Each row, then roughly how far along a hidden order it lies, from 0 to 15
(in the rows, 128 means zero)
[119 135 103 124 164 130 116 168 206 152 142 124  65 136 138 100  34  22
 153 141 180 119 117 109  85 173  94 135 103  89  97 153 170 123  99 101
  87 100 126 116  79 145  77 130 164  88 131  75  99  96  91 136 100  74
 120 181 161 150 131 128 168 112 122  65 135 135 205  82 114 100 139  55
  58 159 149 149 161 152 113  94 108 121 153 143 107 130 117 151  80 172
 170 134 129 156 132 118 195  21 102 143 128 112 128 162 125 128 160 138
 110 137 197 155 161  92 187 185 166 152 205 171 131 123 119 117 151 120
  63 126 112 116 121 129  79  95 122 145  84 100 113 179 206 128 118 137
 186 149 167 185 137 143  91 137 170 108 114 120  98 126 117 164 151 102
  85 127 121 133 140 134 132 159 150 145 168 189 133 125 180 101 129 133
 127 108 131  93 173 141 111 116 215 165 114 117  86 163 113 168 145 112
  98  72 123 118 166 138 158 126 103 174 135  84 157 125 128  83 164 104
 100 157 167 120 173 120 129 137 134 133 156 176 130 120 172  89 136 134
 175 129 138 187  70 126 143 129 109 144 144 162 128 153 141 118 138  90
 152 110  92 175 131 106 103 122 112 119 161 128 136 165 151  69 125 106
 144  88 169 154  94 127 130  71 106 126 149 125 131 109 189 110 127 107
 112 148 147 121 128  75  95 150 152 107 101 164 157 127 106 228  59 136
  36 173 146  92  96 122  63 184 104  41 121 133  83 121 137  99 176 129
  99 179  72 123 135 105 147 147 152 130 108 119 126 145  95 118 105 119
 124 151 199  94 126 185 113 131 185 186 114 153 140 109 111 131 212 113
  81 171 128 117 115 138  73 131 107 142 132 178 188 165 148 154 105 141
 147 151 164 153  68  89 146] : 15
[123 119 105 121 161  76 126 128 146 154 123 109  65 138 122 107 121  65
 155 149 144 141 105  92 108 142  94 126 130 121 126 128 173 134 132 126
  85 116 104 145 115  91 118 144 137 114 131 121 110  83 121 124  95 130
 101 148 136  96 136 153 120 104 147  94 137 145 168  99 152 131 110  72
  61 151  75 134 137 147 100 131 115 110 145 141 124 124 122  99  94 157
 152 131 143 118 154 102 168  31 126 158 141 114 139 106 125 144 134 139
 108 163 170 128 142  88 167 173 128 123 168 153 153 149 133 126 145 122
 107 137  86 126 161 114 105 128 101 123  89 121 162 170 155 144 128 136
 159 111 115 174 130 151 137 128 161  99  77 126 131 142  90 177 165 154
 110 122 127 122 169 131 128 119 141 106 171 152 121 106 142 110 146 137
 148 125 132 108 158 147 100 129 191 173 122 138 100 157 101 151 135 103
 120  88 170 149 136 158 177 137 114 158 114  96 130 122 126 130 156 103
 114 133 104 114 161 107 147 151 120 139 137 165 141 127 163 113 138 168
 101  83 141 143 100 131 105 121  98 114 158 126 129 145 141 112 123 102
 149 146  99 153 208 146 116 124 111 127  98 120 140 142 136 106 182 153
 152  82 167 154 110 122 123  82 116  94 146 104 138 106 157 116 107 111
 111 172 151 148  52 109 155 179 125 124 129 143 113 108  97 221 112 136
  94 117 127  76 113 125 106 147 123  65 129 128 129 181 153 107 150 148
 108 129 123 136 122  69 109 124 107 132 127 108 136 162  86 113 117  99
 164 141 127 109 130 140 105 102 164 161  91 144 103 137 112 130 143 111
  80 162 112 104 135 145  82 135 101 148 105 126 137 169 134 158 112 174
 142 168 118 131  36  93 109] : 13
[121 149 150 130 114 191  98 154 138 118 134 127 124 129 126 136 123 191
 107 120 180 122 142 130 174 161 176 133  65 122 115 118 107 123 100 123
 156 125 139 122 108 120 134 117 133 164 133 117 139 125 143 143 155 144
 118 123 138 145 152 115 121 140  84 151 128 128  58 129 101 114 150 125
 111 110 175 123 143 116 107 105 116 114 110 152 107 155 120 141 131 127
 138 158 155 179 103 127  54 192 122 112 135 114 119 153 115 143 116 172
 162 108  99 144 179 124  94 123 169 135  47 123 176 115 119 160 112 126
 128  90  99 128  77  96 131 100 153 127 132 138  99 156 140  83 126 124
 128 147 152 123 115 129 142 135 114 125 117 172  99  90 156 156  88  73
 138 150 163 118 143 119 138 133 119 150 117 120 128 165 145 108  97 100
 118 147 107 134 172 130 129  75  58  98 153 115 129 138 138 130 131 147
  95 192  71 135 140 107 169 117 108  94 137 149 166 118 168 136 116 124
  95 161 150 152 104 147  96 133 103 177 144 104 125 149 106  79 102 150
 131 190 117 128 153 125 141 152 125 126 131 123  98 126 132 150 137 173
 113 118 118 122  60 147 144 129 124 121 121 113 145 114 132 151  89 127
 108 132 133 121 124 136 147 111 158 168 132 150 122 147 116 141 143 152
 121 103 119 128 180 142 118  74 128  68 158 147 165 116 151 116 135 115
  72 153 126 147 129 129 104 120 123 154 136 106 117  61  90 104 147 127
 110 152 118  83 138 168 130 152 179 141 159 177 113 130 137 135 149 104
 146 128  83 157 152 120  90 145 147  96 108 127 180 136 154 102 167 123
 118 110 171 148 120 145  99 123 149  82 158 117 171  90 145 130 116 109
 145 113 126 140 248 177 152] : 4
[153 122 194 106 117 158 130 145 105 108 114 104 106 158 112 136 144 207
  94 113  85 151 101 171 176  81 164 143 103 145 137 124  75 134  80 139
 222 125 154 117 103 191 122  75 184 103 158  85 173 135 103 156 144 113
 150  81 120 133 128 137 123 126 137 211 128 109  49 163 149 122 137 206
 147  91 157 119 113 114 155 151 163 144 102 148 149 161 137 133 131 102
  79 122 126 172  94 126 143 200 142  82 112 165 134 105 119 123 131 146
 134 101 118  94  89 129  71 117 158 144 177 104 104 111 121 109 115 107
 152 157 138 155 187 160 149 114 170 114 168 126 154  73 125 120 128 131
  89 149 133 122 141 114 121 135  97 148 211 115 102  88 167  85 116 111
 176 109 145  84  98  90 105 125 110 136  59 107 135 150 142 163 147 168
 121  97 124 129  67  98 187 160  51 112 152 129 164  86 114  78 141 146
 133 160  81 103 122  88 103 150 122  79 162 162 105 126 139 181  70 174
 155 127 173 149 107 162 112  75 198 129 121 103 151 114  91 163 115 121
 199 183 111 125 171 121 148 144 141 145  59 138 142 104  99 124 156 109
 117  76 168 123  62 117 115 140 156 132 121 148 203 145 106 152 101 139
  79 131  93 140 151 166 138 171  73 160  90 157  99  96  83 141 199 131
 133  87  97  89 196 148 123  31 137 148 114 106 109 148 179  50 149 136
 151 148 133 154 149 126 177 102 109 187  94 129 126  99  99 206 101 133
 172 132 137 146 172 180 141 118 130 119  94 120 134  97 152  97 130 173
  60 136 160 161 122  40 149 168 117  94 152 103 165 120 178 122  86 140
 141 127 150 132  98 138 154 151 154 133 134 105 113 107 133 100 150  89
 138  71 126 131 130 131 121] : 0
[164 133 124 122 160 139 145 147 140 138 107 100 109 143 161 122  38 123
 109 148  76 118 107 125  94 127 113 137 179 129  90 121 147 144  94 122
 166 132 141 110  87 185  33  47 164  85 161 107 196 120  48 142  88  92
 188 174 129 163  97  80 166 107 186  91 120 144 186 130 143  78 122 164
 130 127 116 124 162 186 158 123 140 151 123 102 156 138 160 151 120 105
 153  76  65 102 131 138 151  33  99 131 174 149 122 167 173  71 163  85
  86  68 162 133  72 147 144 152 134  93 255 125  96  90 109  86 121 115
 104 211 194 167 176 142 117 123 118 127 155 115 125  71 166 138 146 143
 129 170 141 158 137 120  94 161 178 151 254  70 104 167 124 110 168 156
 188  63  97 109  90  94 121 131 108 125 148 137 125  99  99 195 150 168
 130  86 150  97  40  95 190 177 160 197 112 123 150 121 129 146 125 104
 177  56 129  66 115 111  40 128 115 134 158  90 111 142  73 140 153 146
 124 108 173 123 167 119 127 109 223  81 111 142 142  94 123 175 129 100
 209 133 125 156  85 103 125 108 131 162 147 154 157 110 127 128 130  32
  98 126 166 138 112  73 106 109  97 144 133 150  89 201 132 101 144 133
 129 124 130 122 138 113 116 142  46 100 139 109 127 178 157 115 128 133
 121 143  94 101  89  97 153 135 163 195  61 128  64 172 128 204  55 149
 178 127 107 111 124 110 184 148 102 111  79 175 147 129 157 203 167 156
 157 156  92 144 127 154 153 171  70 112  58  83 145 106 108  94  92 159
   3 133 239 114 124  83 178 158 126 158 185 126 117 109 112 184 103 109
 146 120  78  90 137 117 165 172 122 149  88 115 111 183 122 125 125 107
 134 139 117 114  57 132 146] : 10
[152 112 130 118 154  96 137 127 141 149 113  95  57 146 130 121  72 105
 132 140  95 142  93 108  97 100 113 129 147 142 111 131 137 134 112 136
 141 116 118 123  92 131  95  98 132  75 162 100 177  88 118 146  93 106
 151 149 118  99 124 136 146 103 166 133 135 139 121 114 171 119 105 126
 124 121  78 118 144 138 126 142 139 146 132 108 134 132 117 122  96 125
 131  85 113  99 138 122 219  45 111 136 141 140 131 154 151 124 158 111
  91 117 175 116  89 109 147 165 121 121 247 143 112 123 116  97 125 112
 118 183 129 148 169 140 124 135 125 115 121 121 160 121 158 142 145 141
 122 133 121 161 141 135 119 135 146 104 182  87  95 156 118 143 169 151
 148  74 121 112 130 115 120 105 135 105 135 130 128 108 143 162 164 174
 141 113 143 108 105  98 150 170 167 185 116 131 128 129  96 123 136 107
 152  71 165 134 115 135  89 153 121 127 136 102  99 122  97 151 151 119
 144  99 142 123 149 117 135 119 124 124 130 151 154 110 128 174 132 133
 152  96 143 152  93 131 122 127 100 142 137 149 151 130 132 101 124  73
 133 136 144 143 170 115 101 125 116 136 108 129 104 174 123 104 166 145
 125  99 152 158 130 122 118 138  77  97 126 105 133 116 141 123 125 104
 115 148 129 115  85 118 152 143 132 165  82 138  90 141 123 166  96 139
 163  92 104  73 149 115 142 148 119  75  87 146 137 182 168 153 142 140
 143 121 107 168 141 110 119 113 104 115  81  92 157 134 106 103  91 146
  91 142 216 149 118 108 139 137 147 135 144 119 113 120 108 157 101 124
 118 138 114  95 130 132 141 162 116 160  97 118 109 166 134 135 138 163
 147 131 134 120  17 120 101] : 10
[125 141 140 128 127 140 115 133 138 136 130 133  99 126 133 126 139 176
 110 135 150 137 133 105 146 157 140 124 110 130 123 114 136 128 121 133
 119 139 117 130 121 106 121 136 114 172 119 140 126 111 152 131 128 165
 108 137 126 117 136 126 120 130 107 129 130 150 119 123 124 126 125 103
  99 134 129 128 124 124 105 123 104 109 119 148  92 143 123 124 131 128
 166 141 145 123 118 136  71 172 128 139 144 113 127 150 133 141 110 145
 152 133 104 140 180 131 120 131 139 115 118 130 173 128 117 159 120 135
 123 122  95 119  85 102 128 133 124 128 120 146 106 165 137 114 136 123
 123 125 131 137 118 142 154 138 127 125 107 159 115 140 126 160 124 120
 136 138 137 121 141 130 129 141 116 119 136 110 115 149 127 121 106  94
 132 142 117 127 173 136  92  98 113 128 141 123 106 150 137 149 127 133
 124 164 133 138 135 134 136 124 132 117 119 119 148 119 141 150 153 109
  87 143 115 134 122 123 113 148  93 153 139 116 120 140 142 102 117 172
 102 137 130 131 117 127 124 139 111 110 159 115 109 124 136 138 128 151
 115 142 118 119 134 137 146 129 101 130 105 115 150 115 131 154 124 134
 142 173 155 119 113 125 136 102 149 127 141 124 147 145 132 131  98 138
 146 122 127 145  97 145 144 125 115 105 154 140 146 127 142 146 142 118
 101 127 118 122 117 129 121 112 133 109 131 115 128 126 127  90 159 139
 106 127 130 104 116 126 112 143 132 138 150 145 124 140 124 135 150  94
 163 125  99 157 138 139 114 117 119 123 104 137 122 132 134 120 149 120
 125 120 141 145 142 137 113 129 132 109 141  97 154 122 132 147 110 124
 148 146 113 135 205 150 139] : 7
[129 131  88 163 138 206 107 155 121 136 162 158 200  76 182 138 101 145
 103 151 152  81 195  85 143 242 107 120 220 144  98  97 139 123 154 121
  89 137 146 119 137 118  67 159  95 200  92 186  64 179 131  99 152 157
 151 163 129 171  75  68 119 155 152  90 121 157 160 114  90 108 130 144
 119 173 115 121 139 174 153  91  85 116 125 110  98 116 153 147 166 129
 199 108 114  83 168 147  46 123 112 146 181 138  99 223 168 121 106  79
 164 115 105 163 145 178 135 118 119  61 106 134 126 101 134 149 102 154
 111 113 171 113  67 100 162 126  96 161 156 120  85 159  93 128 160 130
 151 144 103 161 101 135 122 152 167 148 129 142 172 194 114 142 115 147
 125 138  89 185 136 133 140 169 104 144 213  93 117 116  68 141 110  71
 112 183 137 134 166 160 121  70 119 173  89 129 136 150 158 162 102 127
 146 108 116 116 123 134 121  89 134 135  98 112 167 145 108  76 177 120
  58 178  87 125 133 111 116 179  84 138 115  93 105 133 125 106 146  82
  73 135 117 104 101  96 107 113 113 145 189 138 103 130 139 158  97 158
 100 208 111 115  77 115 154 117  62 153 119 132  63 109 170  96  89 108
 151 133 149  98 154  91 113 119 200 119 155  95 140 219 146 135  79 119
 177 134 120 160  94 132 148 165 136 152 142 143 185 130 133 193  94 122
 150 129 115 162 104 133 143 128 102 155 138 124 133 122 107  69 161 153
 131 154 153  69  64 156 127 196  64 142 140 161  99 126 125 176 145 116
  80 118  65 153 166 152 161 123  65 135 116 142  89 136 118 148 115  98
 184  97  53 130 156 111 158 125 125  89 162  98 124 118 108 117  95 121
 128 190  92  95 242 230 185] : 9
[105 133 156 115 147 135  81 162 177 125 141 121  68 176 132 108  77  85
 113 138 125 135 116 150 175 124 152 148  43  86 126 130 136 131  83 116
 181 103 182 116  81 165  77  76 212  68 167  59 118 111 126 152 139  71
 108 144 143 211 120  99 152 117 139 128 132 135 112 115 155  89 161 113
  37 115 176 136 138 159 125  89 146 144 134 196 109 204 153 121  78 149
 128 144 134 201  94 111 148  95 114 116 121 165 133  97 104 110 158 182
 154 148 123 106 168  89 116 172 241 162 255 143 128  91  96 122 155  96
  91 120  97 114 172 182 100  46 186 148 145 102 155 117 194 112 120 141
 188 194 195 179 133 122  95 149 128 112 160 100 112  58 166 153 121  76
 149 133 138 101  99  96 116 183  94 164 120 179 119 159 215 171 139 139
 121  97 137 110 157 121 197 121  98 141 141 128 109 128 110 120 154 146
  74 111  83 137 171 103 163 134  73 147 146 132 158 116 146 119  91 144
 118 172 190 153 126 188 131  91 186 138 167 151 141 135 143 106 110 136
 234 227  91 177 118 119 155 154 133 142  97 232 122 128  94 134 171 122
 118  68 142 170  98 133 101 112 125 113 154 111 231 182 140  65  78 119
  51  86 109 166 104 170 154 117 123 224  98 173  95 103 126  89 212 124
 122 106 167  72 222  58  98  33 167  73  69 124 126 123 171 177 153 126
  17 187 169 102 124 129 123 144  48 113 129 124  97  35  57 121 131 152
 163 164 129 103 196 177 177 146 131 134 142 117 127 123 142 109 116 155
  93 152 150  77 109 102  57 174 152 148 105 131 168 139 160  78 199  96
 115 174 156 109  83 151  70 137 121 104 155 137 190  99 154 133  98  95
 202 121 109 155 174 163 155] : 5
[138 117 169 101 131  98 148  96 126 126 102  97  45 159  93 122 136 151
 139 116  99 165  49 133 122  18 147 125 115 140 145 157 121 133  93 140
 167 120 124 129  98 140 158  82 147  61 157  75 183  85 125 159 105 111
 122 118 126  91 165 143 132 112 131 166 134 111  70 123 169 141 112 185
 120  86 118 129 124 107 110 161 171 141 126 132 163 150 116 115  90 116
  81 129 132 172 106 116 223 130 123 117  89 121 140  58 116 137 147 164
 111 137 169  88 105  92 105 148 136 163 233 125 140 134 115 122 136 110
 154 157 103 158 211 144 108 124 163 108 122 136 176 113 145 126 126 136
 131 119 130 119 149 120 137 114  90 127 152 113  73 109 137 123 168 121
 143 112 162  77 133 124 128  95 132 101  75 138 137 135 168 139 157 194
 132  95 121 135  84  83 148 163 116 127 151 121 155 120 101  94 147 121
 122 157 136 136 116 124 117 172 114 105 156 135  74 107 123 179  92 136
 172  90 168 134 113 147 128  91 177 125 135 146 165 133 104 164 108 171
 192 127 143 142 144 144 127 138 121 133  84 140 149 137 120 102 147 107
 139  82 152 131 161 151 102 127 164 112 134 123 179 162  95 152 184 158
  82 120 117 162 117 144 142 152  60 149 107 139 119  67 104 131 184 123
 103 127 146 107 130 127 133 132 129 136  85 115  56 124 130  92 143 135
 146 101 117 109 147 121 128 128 134 115  98 136 130 147 141 183 111 126
 134 110  98 191 216 126 118  66 158 121  89 119 159 129 123  93 109 131
 178 141 175 138 113  90 104 133 170 111 135  96 158 128 132 125 144 141
  93 140 162 108 109 132 124 142 124 150  96 132 129 136 144 137 155 148
 147  90 144 144  29  67  73] : 5
